In the rows, 128 means zero.
Each row of numbers stands for one object and depends on some of the facts below. Use the named rows to name the rest.

How the objects are related:
Φ: refers to; ξ: belongs to class; ω: points at
Φ drulu <- baso greklinu
Φ mesur <- baso
Φ fludir <- begusku livudul
Φ bupun <- branak
Φ remuler <- branak brobru flamiskul
Φ tizor <- brobru klenik sedrek tragon
Φ pepok <- brobru nustote veflepim
Φ kapi <- brobru subri veflepim
Φ platras <- dradruk grestam
Φ stufleskir <- drafo plozil ridre samaflum
Φ babram <- dratiflik
Φ lapa <- dreflu zodir
Φ flase <- dreflu golo loklok plozil
Φ tegras <- dribur tiplis
Φ gulor <- dribur veflepim
Φ tafuvul <- fedro
Φ tridaske <- fedro grestam
Φ fista <- fegaram
Φ pleko <- flamiskul tabror
Φ plenu <- flasketu tefam
Φ trastin <- flinale ziskas
Φ fifu <- flinale
Φ klibel <- gabuk rostel samaflum subri
Φ plinu <- gabuk
Φ beger <- giner mabon
Φ troses <- golo
Φ nustigek <- golo
Φ puvi <- goskol mabon
Φ raraklas <- goskol trepi
Φ piflon <- goskol
Φ stamok <- gramonil
Φ grevo <- greklinu kogros
Φ pipu <- greklinu
Φ bosim <- greklinu
Φ lenedrar <- greklinu
Φ vobus <- grograskin pimum
Φ sosta <- gruskik
Φ flodro <- gusun
Φ dekas <- gusun
Φ fano <- klenik nemil
Φ flupler <- klenik
Φ beklen <- klodrul
Φ guzo <- klugrur skunok
Φ ponuli <- kogros mebasur
Φ beba <- kogros
Φ davom <- lagrom
Φ kizil <- lagrom
Φ subrugun <- livudul trevim
Φ bakla <- mabon
Φ dalo <- mabon
Φ larak <- mebasur
Φ plenor <- mebasur
Φ vedi <- mivude
Φ flizum <- nemil tragon
Φ flibror <- nemil
Φ stezuk <- nostin vorol
Φ fladre <- plozil vorol
Φ kapam <- plozil
Φ sefel <- ridre
Φ flovok <- rigar
Φ brofel <- samaflum
Φ skirik <- sidebris
Φ riste <- skunok
Φ klupim <- tabror
Φ gibuk <- tefam
Φ tridibuk <- tefam
Φ fimil <- trabek
Φ konek <- tragon
Φ kogra <- tratis
Φ plastoflan <- tratis
Φ lesu <- trepi
Φ bredople <- vakozal
Φ tutare <- vakozal
Φ butri <- veflepim
Φ migu <- veflepim
Φ todal <- vorol zodir
Φ nabepom <- ziskas
Φ nuplegos <- ziskas
Φ platragril <- zodir
ξ 700 <- babram babru baso beba begusku bosim britre brobru butri dradruk dratiflik dreflu flasketu flibatrur flizum flupler gabuk gibuk giner goskol gramonil grestam gruskik kapam kapi kava kizil klibel kludrur klupim kogros lenedrar lesu mebasur mesur mikor notrulo nupin nustigek pefas pepok pipu plastoflan pleko plenor plinu ponuli puvi remuler rostel savak sekisuk sidebris skunok stamok stuflus subri tabror tegras trabek tragon trepi tridibuk tugrak tutare vakozal vedi veflepim veplar vobus vorol ziskas zodir
ξ 903 <- bakla beklen brata bupun dekas drafo fano fegaram fifu flodro fludir golo grograskin kise klagun kogra livudul loklok migu misol muklor nemil nidruba nostin nustote piflon pimum plaplafor platras raraklas rigar riras skistuve sosta stibrem stuklikik tizor todal trevim tridaske
ξ 804 <- bedroskem beger bisa branak bredople brofel dalo davom dribur drulu fedro fimil fista fladre flamiskul flase flibror flinale flovok grefik greklinu grevo gulor gusun guzo klenik klesul klodrul klugrur konek lagrom lapa larak mabon mivude movom nabepom naflik nuplegos platragril plenu plozil ridre rigrumam rinidruk riste samaflum sedrek sefel skirik stezuk stufleskir subrugun tafuvul tefam tiplis trastin tratis treflagek troses
beba ω [nustigek]
bisa ω [stamok baso ziskas dribur]
britre ω [rigar mebasur skistuve tiplis]
bupun ω [stuklikik treflagek pleko]
drafo ω [baso bosim zodir]
dratiflik ω [trastin gusun naflik guzo]
fedro ω [stamok konek]
fegaram ω [flamiskul stibrem fludir]
flibatrur ω [larak trevim flupler]
flovok ω [klagun babram]
gabuk ω [klibel beklen trabek pleko]
kapam ω [fifu lagrom]
kapi ω [rinidruk fimil sidebris]
kise ω [trabek konek dribur guzo]
kogra ω [rostel bosim klodrul]
kogros ω [flodro tutare skunok kizil]
loklok ω [brobru puvi rinidruk gibuk rostel rigrumam]
mesur ω [bredople rostel plenor savak grefik trevim misol]
mikor ω [vakozal klesul]
muklor ω [dradruk mebasur naflik grestam golo]
nabepom ω [veplar gruskik klagun]
nidruba ω [klugrur dekas stibrem]
notrulo ω [klugrur nostin]
nupin ω [fano samaflum puvi baso babru tridaske]
pepok ω [bedroskem guzo skistuve sidebris]
piflon ω [grefik stuflus]
pipu ω [migu mebasur gusun pleko grestam dreflu]
plaplafor ω [mabon dalo]
platras ω [flamiskul fista kludrur]
plenu ω [puvi stuklikik grograskin pefas trevim flupler]
plinu ω [lesu savak lenedrar]
plozil ω [gramonil rigar skunok]
sedrek ω [bakla subri tefam kludrur]
sefel ω [movom klupim klenik davom tridaske]
skirik ω [movom flodro klugrur kava]
subrugun ω [bredople riras babru mivude bosim skistuve klodrul]
tegras ω [mebasur tizor]
todal ω [flase]
tragon ω [fimil flase sekisuk tiplis]
tratis ω [movom kizil]
tugrak ω [klibel rigrumam babram]
veflepim ω [larak naflik bedroskem brata]

Some objects and their rows:
[136 124  95 124 117 155 138 106 121 123 147 130 133 162 152 139 142 124
 154 125 157 154 127 138 155 148 139 128 122 145 117 114 136 124 117  97
 121 114 148 136 121 125 117]: flupler
[158 112 150 111 108 129 130 157 145 116 139  93 114 130 119 152 140 146
  92 136 156 117 114 124 127 116 118  82  97 134 156 132 117 114 124 151
 122 152 138 150 143 162 107]: piflon
[122 145 100 127 138 148 137 100 118 130 137 132 138 136 137 121 126 120
 152 122 137 157 127 135 137 138 136 145 123 142 122 117 132 135 119  90
 135 115 154 120 125 114 122]: stuflus
[139 153 174 105 110 149 140 134 123 123 116 116 129 116  52 148 120 180
  59 104 171 114 130  74 110 111 141  88 112 152 151 165 104 120 125 162
 123 122 141 109 137 152 149]: muklor
[110 120 139 126 125 108 115 147 131 130 110 154 125 130 122 135 117 145
 116 135 122  93 132 115 126 126 126 132 154 123 109 147 130 124 137 161
 125 122  93 132 122 126 154]: naflik
[127 179 117 129 138 151 125  72 112 128 141 142 149 116 122 129 122 128
 153 106 120 160 152 113 126 144 147 145 128 131 113 138 116 163 139  81
 151  98 158 109 132 114 141]: dradruk
[167 108 156 123 100 134 131 127 137 119 150 105 113 123 114 151 150 141
 107 134 149 116 142 105 113 122 137  72  98 115 160 136 116 136 141 156
 118 151 148 142 140 159 118]: platras
[146 101 136 142 102 103 141 162 159 143 110 140  81 137 132 134 175 108
 128 142 109  96 123 137 128 111 133 103 122  77 125 134 140 133 136 159
  91 142  83 151 129 144 116]: sefel
[135 121 137 137 120 106 120 153 139 148 103 134  99 123 149 134 135 113
 143 146  88 104 122 124 109 103 139 142 119  92 131 129 144 130 153 148
 113 125  74 139 125 139 131]: movom
[126 147 101 130 136 147 137 104 119 126 136 131 136 134 140 128 129 116
 149 118 136 162 122 139 141 140 135 142 125 143 117 118 130 132 116  87
 133 114 150 126 124 121 119]: savak
[127 104 126 132  99 105 116 161 143 131 115 129 107 144 147 146 135 140
 126 142 128  94 128 136 122 123 133 126 137 122 102 137 132 111 129 157
 114 125  79 149 130 143 141]: flase
[113  82 118 148  96 108 104 148 130 130 128 145 127 127 160 133 136 140
 135 150 134  93 131 133 123 129 131 118 147 133 105 127 136 118 124 162
  99 135  82 157 112 144 133]: drulu
[110 130 109 135 129 154 155 123 118 145 120 131 133 161 136  93 113 107
 145 138 161 148 118 137 153 137 134 151 123 159 125  95 149  99  95 102
 111 139 141 116 121 103 105]: vedi
[129 126 154 127 145 105 127 139 155 125 107 160 120 107 109 145 150 122
 113 115  74  99 124 127 138 121 115 112 150  88 114 147 129 152 147 137
 131 120  97 138 138 135 130]: sedrek
[121 172 113 126 148 143 134  87 114 126 133 134 146 119 127 120 119 114
 154 111 113 164 136 122 133 138 136 154 128 133 120 124 121 151 133  82
 148 107 157 108 132 110 130]: vorol
[119 110 134 128 127 105 110 150 140 128 116 143 121 126 144 137 123 134
 129 142 102 100 126 133 128 122 122 135 147 114 114 131 137 121 137 149
 130 127  87 140 125 131 143]: klesul
[129 141  88 125 117 142 126 108 105 125 153 135 128 151 145 124 137 124
 160 129 163 151 126 139 133 137 138 141 111 131 129 126 126 141 132 107
 124 117 152 130 118 124 124]: vobus
[129 129  90 125 118 145 132 116 120 126 144 128 127 160 153 127 141 114
 153 134 165 153 118 151 151 144 128 133 113 138 120 110 135 126 115  94
 124 126 148 137 128 123 108]: puvi
[104 106 130 153  89  93 145 193 179 144  86 120 111 125 120 107 151 121
  91 142 129  86 104 189 136 126  95  92 135 136  72 124 123 103  69 133
  97 164  75 169 160 160  88]: subrugun

Rows to name:
No name comes twice in this set of rows, the named rows included.
[120  98 134 124 139 107 111 145 140 120 118 149 130 128 151 147 125 131
 129 138  98 101 121 131 139 126 116 131 154 117 113 128 140 120 141 148
 130 126  91 145 125 128 135]	rigrumam
[130 164 110 132 148 141 135  98 131 120 134 114 152 113 138 130 131 115
 141 105 104 169 130 157 135 143 127 142 132 138 105 120 120 146 114  66
 158 101 157 121 141 128 118]	rostel
[132 116 113 116 165 156 156  92 125 112 145 184 133 142 114 133 161 106
 140 106 131 156 117 124 189 143 117  97 144 117 140 119 148 154 127  92
 124 130 175 130 119 107 103]	tugrak
[130  96 125 136  94 103 105 141 142 126 132 139 114 144 161 148 136 135
 143 150 126  92 147 128 118 136 134 121 141 111 104 138 128 127 142 161
 115 130  88 157 129 138 146]	tafuvul
[124 152 104 134 132 148 139 101 112 145 134 130 127 136 136 112 127 109
 160 126 130 159 128 127 130 131 144 148 111 129 133 113 134 137 128  94
 130 116 146 114 124 116 123]	kava
[119 136  89 112 163  67  67 183 115 100 127 116 125  86 140 154 144 156
 112 111  90 120  80 180 105 101  88 160 126  96 129 173  99 154 159 148
 157  94  90 142 113 160 156]	klodrul
[142 133 107 117 151 157 158 110 140 109 135 150 133 143 116 152 170 120
 127  96 132 166 110 142 182 137 123  97 132 133 115 123 140 144 112  75
 122 106 158 137 131 139 102]	flibatrur
[154 143 168 142 132  97 138 141 161 116 132  65 139  72  92 119 136 122
  80 107  96 129 145 168  89 127  99  90 122 115 135 137  81 146 112 132
 156 162 159 125 171 154 113]	drafo
[138 141 161 124 108 127 117 142 129 125 132  73 138 107 106 130  99 160
  92 124 144 124 137 116  87 117 129 120 109 156 142 138 100 110 125 153
 142 139 136 115 139 148 139]	skistuve
[104  91 135 144  93 111 123 162 152 140 104 135 130 134 159 125 118 128
 123 157 127  88 122 144 136 127 121 119 146 145  88 115 140  97 104 145
 107 142  75 161 136 141 116]	bredople
[129 116  99 123 133 152 137  92 111 123 155 153 130 159 145 124 134 118
 159 134 164 149 136 123 159 150 134 132 131 136 132 113 141 132 126 106
 118 128 164 126 115 106 124]	klibel
[167 102 116 128 138  92 147 197 137 148  98 123  49 143 124 137 192 100
 129 131  96 107  86 143 119  76 137 126  98  53 175 137 152 127 154 175
  87 122  69 129 103 152 125]	skirik
[133 139 165 148 126 116 133 122 150 153  95 141 121 100 137 130 126 104
 148 136  50 103 150 101 109 109 155 133 138  97 118 120 144 140 154 130
 122 122  78 127 134 129 134]	klugrur
[153 121 164 118 127 131 133 138 137 119 134  99 129 107  99 138 130 142
  90 122 131 125 127 115 114 113 122  93 109 128 161 135 117 127 130 145
 131 145 144 125 138 149 122]	plaplafor
[124 124  99 120 123 159 140  97 110 126 149 154 129 168 133 124 130 124
 150 129 172 147 135 110 156 148 142 128 127 139 127 120 139 130 126 111
 120 123 161 123 114 106 125]	pleko

The same objects again, as new rows of numbers:
Some objects and their rows:
[111 107 148 105 154 142 127 107  92 104 163 139 144 174 123 117 146 108
 126 160 122 149 155 152 164  45 101 101 137 119 134 143 167 141]: pipu
[109 115 144  84 126 109 131 102 108 123 160 131 118 164  95 125 136 159
 128 129 144 157 113 185 140  69 132 100 135 106  88 130 152 124]: mebasur
[105 135 146 105 132 112 101  96 119 112 144 139 140 124 103 112 125 175
 128 147 148 150  99 157 144 119 160 108 102 104  95 122 144 124]: grestam
[ 90 130 136 105 129 133 126 109 114 125 159 134 120 174 113 120 160 144
 128 139 126 166 132 148 143  62 122  90 109 129 113 120 162 141]: plenor
[153 143 102 149 114 156 127 155 130 145 124 135 137  76 125 148 137  86
 123  86 107 121 129  88 115 114 107 143 156 175 179 131 143 111]: stezuk
[109 133 144 112 128 117 102  99 123 111 148 131 136 133 103 109 135 176
 130 146 141 153 104 160 140 115 143 105 102 110 104 125 143 128]: gramonil
[117 134 148 113 124 117 106  95 106 114 156 135 135 126 110 109 123 178
 129 147 157 148  99 174 144 117 148 103  95 118  96 133 149 131]: vakozal
[127 140 103 135 144 142 143 180 117 139 103 132 154  93 140 141 105 109
 124 100 110 119 116 103 125 125 145 131 144 155 175 117 151 114]: nuplegos
[ 89 126 135 101 128 132 134 108 108 128 161 134 113 183 113 121 160 141
 129 137 123 166 135 150 144  49 115  87 114 131 108 120 164 140]: lenedrar
[141 127 142 134 145 170 111  78 116  97 164 145 161 122 117 113 156 124
 115 169 122 135 152 130 164 111  92 124  99 113 125 140 119 140]: plinu
[132 138  99 113 122 131 158 175 121 151 108 123 133  92 121 151 102 135
 115  79 127 121  99 130 107 132 155 133 154 152 138 111 151 107]: mivude
[138 148  87 127 137 178 192 173 124 158 109 125 140 106 137 145 121 141
 105  87 106 117 130 116 113 143 130 131 105 154 138  96 101 125]: konek
[155 108 137 134 130 111 159 105 147 148 108 133  91 162 155 133 120 110
 141 135 147  90 164 128 115 183 121 160 123 106  78 132  40 144]: nustote
[111 123 138 136 110  82 123 113 154 149 104 132  69 167 154 134 128 104
 151 135 156 104 141 103 107 164 147 143 136 130  90 124 119 140]: stuklikik
[115 119 141 128 111  71 122 113 150 150 100 131  68 163 148 136 119 107
 151 130 164 102 133 113 106 167 155 144 144 122  82 126 116 131]: grograskin
[103 133 144 133 143 138  96 106 120 101 148 134 151 140 125 109 149 147
 130 169 119 153 130 126 158 105 124 106  94 117 138 127 153 141]: vobus
[ 90 145 141 124 133 133  99 102 125 111 146 139 135 137 117 110 148 166
 127 158 129 155 115 128 147 109 142  99  87 123 116 117 159 138]: gibuk
[117 115 143 148 123  86 116 121 147 138 102 133  86 166 167 128 126  84
 155 150 143 101 156  91 119 161 134 141 142 129 116 134 115 144]: sosta
[134 133 109 135 152 149 146 174 105 129 102 138 171  86 147 142  98  90
 116 114 114 106 130  98 136 122 137 135 158 153 178 123 165 115]: nabepom

Name these rows:
No name comes twice in this set of rows, the named rows included.
[117 124 130 162 116  73 102 126 155 148  96 118  64 177 169 116 130 125
 181 138 133 117 135  97 102 162 142 133 111 147 136 140  89 147]	fludir
[198 111  88 138 156 153 178 174 106 137 109 108 165  99 139 129  85 155
 131  94  99 108 125 161 118 147 113 146 122 136 180 145  38 118]	sedrek
[174 138  99 118 102 145 159 143 133 159 125 132 123  69  99 156 121 127
 111  56 131 113 109 139  98 137 123 151 156 150 123 122  97 100]	samaflum
[ 77 124 238 187  98 109  99 174 171 149 114 140  84 146 194 136 126  35
 168 121 142 159 149 122  93 163 144 159 125  84 102  83  65 109]	fifu
[116 133  94 112 125 142 179 185 109 162 118 121 118 133 131 155 123 108
 119  72 110 131 126 120 111  79 127 116 162 170 152 111 166 118]	larak
[134 137 101 110 124 128 156 172 120 151 108 124 135  88 117 147  98 136
 115  78 130 117  97 136 106 133 159 134 160 145 132 115 150 103]	gusun
[104 127 138 143 113  88 121 119 156 150 102 131  69 170 160 132 137  98
 152 141 149 108 148  88 107 163 143 138 132 137  98 122 126 143]	beklen
[158 127  94 129 124  96 135 181 120 151 104 106 127  94 119 131  83 175
 151  72 121 133  77 160  93 136 162 129 142 152 169 138  99 100]	tefam
[107 147 127 127 137 167 134  98 130 117 153 137 141 146 122 109 161 176
 115 155 118 154 136 135 150 121 119 103  57 120 104 107 109 150]	pleko
[149 124 107 123 144 148 152 173 106 128 107 129 166  88 138 145  96  94
 114 107 117 104 128 116 131 124 131 140 170 145 172 132 155 111]	bisa
[109 154  99 136 130 145 147 181 125 150 101 132 140  97 140 143 117 122
 121  93 110 126 113  89 116 126 153 121 131 168 164 100 158 117]	trastin
[114 117 139 150  93 100 121 141 162 122 111  72  78 182 169 121 133  86
 127 166 141 102 157  93 107 190 104 146 159 128 128 142 164 165]	raraklas
[129 117 155 113 149 130 100  91 106  90 149 140 167 123 114 109 122 136
 120 171 139 135 128 154 163 108 128 119 127  97 121 146 155 127]	dratiflik
[133 115 145 128 150 128  91 101 107  90 148 129 165 134 123 102 126 149
 136 172 124 142 128 154 159 107 117 114 111 108 150 155 132 132]	notrulo

The same objects again, as new rows of numbers:
Named rows:
[154 144 102  97 127 139 153 206 143 128 113 121 103 170 113  96 109 156
 173 117  93 120 165 111 133 127  92 121 193  93 126 148 101 146  91  83]: gruskik
[121  87  86 123 130 105 149 198 110 109 116  99 171 132 190 129 107 145
 202 113 138 162 146 110 116 106 153 105 135  96 100  95 116 110 106 171]: pipu
[153 132 116 100 125 131 153 187 144 145 129 126 116 155 115  84 113 150
 147 131 111 127 161 116 127 114  99 129 218  89 104 153 101 136 101  95]: tabror
[139  67  84 133 119 100 141 198 122 123 108 102 158 138 181 118  98 150
 195  92 140 147 147  98 104 116 145 117 128  82 101 117 118 106 108 162]: beba
[140 103  80  81  96 124 153 182 125 137 141 114 120 161 161  88 126 159
 130  99  96 117 156 118 102 144 109 117 195  88  83 127  74 125 130 106]: kogros
[128  76 110 114 110 117 160 186 126 127 114  98 129 157 162  96 107 150
 179 108 113 118 151  91 137 102 125 110 155  78 100 126 111 133 112 118]: flibatrur
[161 127 117 104 121 131 149 186 141 144 127 123 113 157 117  82 108 152
 141 125 113 131 162 116 127 114  98 128 214  85 103 163 101 138  91  89]: zodir
[154  95 110 155 153  98 136 199 137 128 101 119 161 135 132 113  95 141
 188 112 154 146 150  90 110 102 135 122 158  90 122 130 136 120  87 157]: butri
[118 115 113  87 112 131 167 186 120 116 134  99 116 163 151  86 116 151
 146 120  99 119 163 118 136 107 106 105 197  88  78 136  92 147 110  95]: veflepim
[147  47  88 140 110 104 144 187 124 129 105 106 149 141 184 111  98 146
 198  93 133 142 141  84 121 112 142 116 115  72 113 124 127 105 101 152]: mesur
[113 144 125 101  98 127 117  92 132 151 135 169 113 163  87 111 134 105
 107  80 129 131 160 174 143 138 112 146 159 166 111 172 103 157 148 107]: klenik
[115 109 117 156 127  98  99 104 126 136 104 164 159 140 107 141 117  97
 152  67 171 150 151 152 135 125 147 139 100 162 131 150 140 139 135 167]: stufleskir
[111 122 118 153 131  91  98 121 124 130  95 150 160 140 103 151 101 101
 159  56 182 163 161 172 125 128 144 144 100 169 111 170 136 142 134 170]: konek
[105 104 138 168 130  92  99 104 120 139  94 167 164 154 101 137 110  98
 152  68 157 150 151 138 133 113 144 145  93 163 129 136 139 146 133 172]: dalo
[131 157  84  79  88 143 127 111 142 139 142 167 105 155  98 131 143  97
 132  65 135 139 159 192 148 170 117 140 138 156 131 187 103 139 143  98]: tefam
[106 141 148 110 104 123 115  94 122 155 124 173 118 174  83 108 126 106
 111  86 116 132 161 161 146 124 110 153 153 164 111 161  99 163 147 110]: mabon
[112 107 117 158 125  94 102 104 126 137 103 162 160 143 107 143 117  97
 156  64 176 152 150 150 135 122 147 139  98 165 131 150 141 141 135 169]: flibror
[128  75 120 149  93  90  87  82 121 181 124 162 161 119 121 133 122 109
 143  89 179 182 136 157 125 114 159 172 118 163 105 153 128 112 155 177]: bredople
[115 120 121 126 103 117 111 100 128 146 118 165 130 155 100 126 125 102
 138  75 147 145 153 160 145 129 130 145 121 160 125 163 123 147 139 131]: rinidruk

Which object is each row?
No name comes twice in this set of rows, the named rows included.
[ 69  82 159 166 129  85 124 101 111 120  92 147 173 169 130 129 105  87
 148  49 148 119 154 125 141  99 152 127  73 147 106 132 129 156 153 180]	nabepom
[140  83 115 183 146  82  67 204 111 134  40  80 127 139 111 121  61 225
 212 121 139 157 164  86 104  77 107 131 147 147  90 108 132 172  83 138]	stamok
[158  78 122 143 130  94 126 185 127 172 120 123 171 124 143 107  95 156
 178 134 146 168 141  96  99  92 151 158 180  94  99 123 114  99 112 172]	vobus
[171 144  74  76 114 144 162 201 151 131 136 125 105 150 127 105 122 141
 166 113 115 134 160 135 126 149 106 120 199  84 124 164 101 119  94  86]	flasketu
[101 143 122 118 116 118 112 104 118 136 123 163 140 148 103 135 130 101
 141  91 146 158 155 175 147 124 134 138 128 172 114 150 119 151 137 141]	naflik
[114 120 123 165 135 109  89 120 112 114  72 171 146 176 106 144 107 102
 172  56 126 151 153 130 138 128 124 136  60 167 161 120 135 157 113 155]	fimil
[187  72  89 159 126 107 121 190 134 136  99 126 152 129 157 113  93 138
 182  97 153 170 145  98 108 119 128 131 139  76 128 149 137 100  67 146]	bosim
[129  88 102 116 118 112 154 189 123 119 115 100 135 155 160  97 108 154
 165 102 119 122 158 102 120 111 120 106 163  88  90 129 109 135 109 123]	mikor

